Here is a tiny trained network, its code and every weight. The questions are about switching its units off for an input and a class, where a switched-off unit gives its printed mean instead of its output.

import numpy as np


def w(rows, s, z=0):
    codes = np.array(rows[::2]) - 128.0
    scale = np.full(codes.shape[1], s)
    scale[-1] = z or s
    return codes * scale


def norm(h):
    return h / np.sqrt((h * h).mean(-1, keepdims=True) + 1e-5)


def f(y):
    return np.maximum(y, 0)


def log_softmax(a):
    a = a - a.max(-1, keepdims=True)
    return a - np.log(np.exp(a).sum(-1, keepdims=True))


def net(x, mask):
    res = np.array(x, float).reshape(1, 8) / 4 @ E
    u = 0
    for l in range(3):
        y = f(norm(res) @ A[l][:, :-1].T + A[l][:, -1])
        res = res + np.where(mask[u : u + 9], y, B[l][:, -1]) @ B[l][:, :-1]
        u += 9
    return log_softmax(norm(res)[-1] @ U[:, :-1].T + U[:, -1])


A, B = {}, {}
E = w([
[180,100,25,115,2,86],'x0',
[74,90,93,101,217,122],'x1',
[140,114,152,149,98,112],'x2',
[152,101,157,62,117,58],'x3',
[153,204,113,32,132,196],'x4',
[147,180,154,171,85,85],'x5',
[45,121,158,53,41,96],'x6',
[63,158,153,149,163,141],'x7',
],0.0062)
A[0] = w([
[127,239,102,140,107,12,224],'L0N1',
[149,40,94,100,53,71,186],'L0N2',
[225,98,158,99,128,150,141],'L0N3',
[141,64,36,143,64,169,126],'L0N4',
[116,125,72,224,233,160,54],'L0N5',
[191,253,77,134,187,150,252],'L0N6',
[168,145,119,234,169,63,123],'L0N7',
[68,110,228,33,105,163,140],'L0N8',
[93,169,73,150,127,90,85],'L0N9',
],0.0067,0.0026)
B[0] = w([
[92,4,189,210,111,238,214],'L0N1',
[130,174,74,203,125,104,253],'L0N2',
[95,142,125,179,58,91,180],'L0N3',
[155,107,108,66,111,63,205],'L0N4',
[187,118,155,113,167,139,207],'L0N5',
[138,116,172,69,151,253,239],'L0N6',
[139,152,208,211,193,74,203],'L0N7',
[15,40,168,109,154,89,212],'L0N8',
[153,147,108,78,147,123,143],'L0N9',
],0.006,0.0052)
A[1] = w([
[117,80,109,184,176,99,168],'L1N1',
[151,121,126,178,100,85,192],'L1N2',
[113,103,133,152,145,79,189],'L1N3',
[123,101,148,97,83,162,154],'L1N4',
[122,137,78,172,197,187,161],'L1N5',
[144,45,5,137,108,116,70],'L1N6',
[117,161,25,93,101,93,66],'L1N7',
[114,115,188,77,143,178,109],'L1N8',
[167,111,86,115,194,157,7],'L1N9',
],0.012,0.0019)
B[1] = w([
[137,109,118,66,68,164,243],'L1N1',
[170,142,133,153,136,139,237],'L1N2',
[108,167,111,151,117,158,220],'L1N3',
[153,103,58,81,144,158,202],'L1N4',
[115,129,50,93,199,100,227],'L1N5',
[133,226,54,128,107,2,254],'L1N6',
[177,120,63,144,122,47,197],'L1N7',
[145,120,86,150,60,108,244],'L1N8',
[103,154,106,139,236,139,188],'L1N9',
],0.009,0.0057)
A[2] = w([
[175,157,162,69,79,155,170],'L2N1',
[177,79,205,237,103,129,113],'L2N2',
[100,2,128,117,91,159,128],'L2N3',
[178,83,217,220,113,106,2],'L2N4',
[190,100,171,197,110,88,239],'L2N5',
[56,132,184,90,118,121,198],'L2N6',
[88,142,71,55,145,95,145],'L2N7',
[32,161,124,128,107,92,200],'L2N8',
[109,159,95,138,83,141,107],'L2N9',
],0.0095,0.00094)
B[2] = w([
[128,137,184,51,101,213,165],'L2N1',
[133,78,208,229,92,133,227],'L2N2',
[94,134,150,123,143,109,206],'L2N3',
[102,215,231,174,89,214,210],'L2N4',
[152,136,197,192,146,164,225],'L2N5',
[36,44,95,70,65,2,188],'L2N6',
[153,177,241,248,106,100,255],'L2N7',
[137,74,147,69,179,50,212],'L2N8',
[157,121,129,60,144,140,192],'L2N9',
],0.0071,0.0052)
U = w([
[160,159,228,231,104,157,102],'0',
[145,171,107,130,248,156,253],'1',
[54,91,174,88,123,68,131],'2',
[159,158,128,50,78,212,1],'3',
[209,189,70,141,98,30,151],'4',
],0.017,0.002)

Each question gives the input, the list of numbers given to net, and the class t.
The units are the neurons (one row each of A and B). Each row of codes is followed by its name. A weight is (code - 128) times the scale printed after its matrix; where a second scale follows, it is the last column's (A, B and U).
mask holds one flag per neuron, layer by layer. A switched-off neuron (its flag False) gives its mean, the last column of its row in B, instead of its output. The means were averaged over made-up inputs and are rounded, as every weight is.
A unit's drop is (log p(t) with every unit on - log p(t) with that unit switched off) / (log p(t) with every unit on - log p(t) with every unit switched off).
The circuit of an input: a set's keep is (log p(t) with only the set's units on - log p(t) with every unit switched off) / (log p(t) with every unit on - log p(t) with every unit switched off). Starting from the 12 units with the biggest drops (on a tie, the unit counted first), units are removed one at a time, each time the one whose removal leaves the highest keep (on an exact tie, the one counted first), for as long as the keep stays at least 0.8.
units of the circuit, in order: the units of the circuit, biggest drop first
unit that matters most: the unit with the biggest drop
top k neurons: the k neurons with the biggest drops, biggest first
k most important neurons of layer l: the k neurons of layer l with the biggest drops, biggest first
drop when u is switched off: that unit's drop, to one decimal
input [-7,-5,0,-6,5,8,-2,0], class 3: top 2 neurons -> [L0N6 L2N7]
input [-7,-3,-2,3,-5,-1,1,3], class 2: unit that matters most -> L2N6
input [4,5,0,8,-5,-1,6,1], class 4: units of the circuit, in order -> [L0N2 L1N6]
input [-7,-7,6,7,0,6,7,0], class 2: top 4 neurons -> [L0N8 L2N6 L0N7 L2N7]
input [6,0,-5,-5,5,3,-3,1], class 1: units of the circuit, in order -> [L0N6 L1N9]
input [0,-6,-4,-8,6,-6,7,6], class 2: top 2 neurons -> [L0N8 L2N6]
input [6,0,4,1,4,4,-8,2], class 0: top 2 neurons -> [L0N7 L0N3]
input [-6,-8,1,-7,6,-2,6,-4], class 3: top 2 neurons -> [L1N4 L1N8]
input [0,-6,1,-7,2,-8,-4,-8], class 1: top 3 neurons -> [L0N6 L1N9 L1N7]
input [-3,-4,1,-6,-4,-4,-4,-5], class 1: top 4 neurons -> [L1N5 L0N1 L1N9 L2N7]
input [-3,-3,5,-6,1,-4,3,-4], class 2: top 2 neurons -> [L0N8 L0N6]
input [-2,-2,-5,-1,6,5,5,-1], class 3: top 4 neurons -> [L1N4 L1N8 L0N6 L2N1]
input [-7,-6,0,1,7,8,-1,-4], class 3: 2 most important neurons of layer 0 -> [L0N6 L0N7]
input [-2,-4,-5,-2,5,0,7,-4], class 2: unit that matters most -> L0N8
input [-7,0,-2,-7,3,-2,3,7], class 2: top 3 neurons -> [L0N8 L2N6 L1N2]
input [-4,-6,5,8,5,-3,-4,-8], class 3: top 2 neurons -> [L0N7 L1N4]
input [6,-1,-5,-3,7,7,-8,-2], class 1: top 2 neurons -> [L0N6 L1N9]
input [2,6,4,4,-5,4,-3,0], class 0: drop when L0N7 is switched off -> 1.9
input [1,-5,4,-8,2,-7,1,-5], class 4: drop when L1N6 is switched off -> 0.1
input [-7,-4,-6,-2,-1,2,-8,-7], class 1: units of the circuit, in order -> [L1N5]
input [4,-5,-5,0,8,-6,6,-5], class 4: drop when L1N7 is switched off -> 0.4
input [3,-7,-5,0,-7,1,-4,-4], class 0: drop when L0N7 is switched off -> 0.2
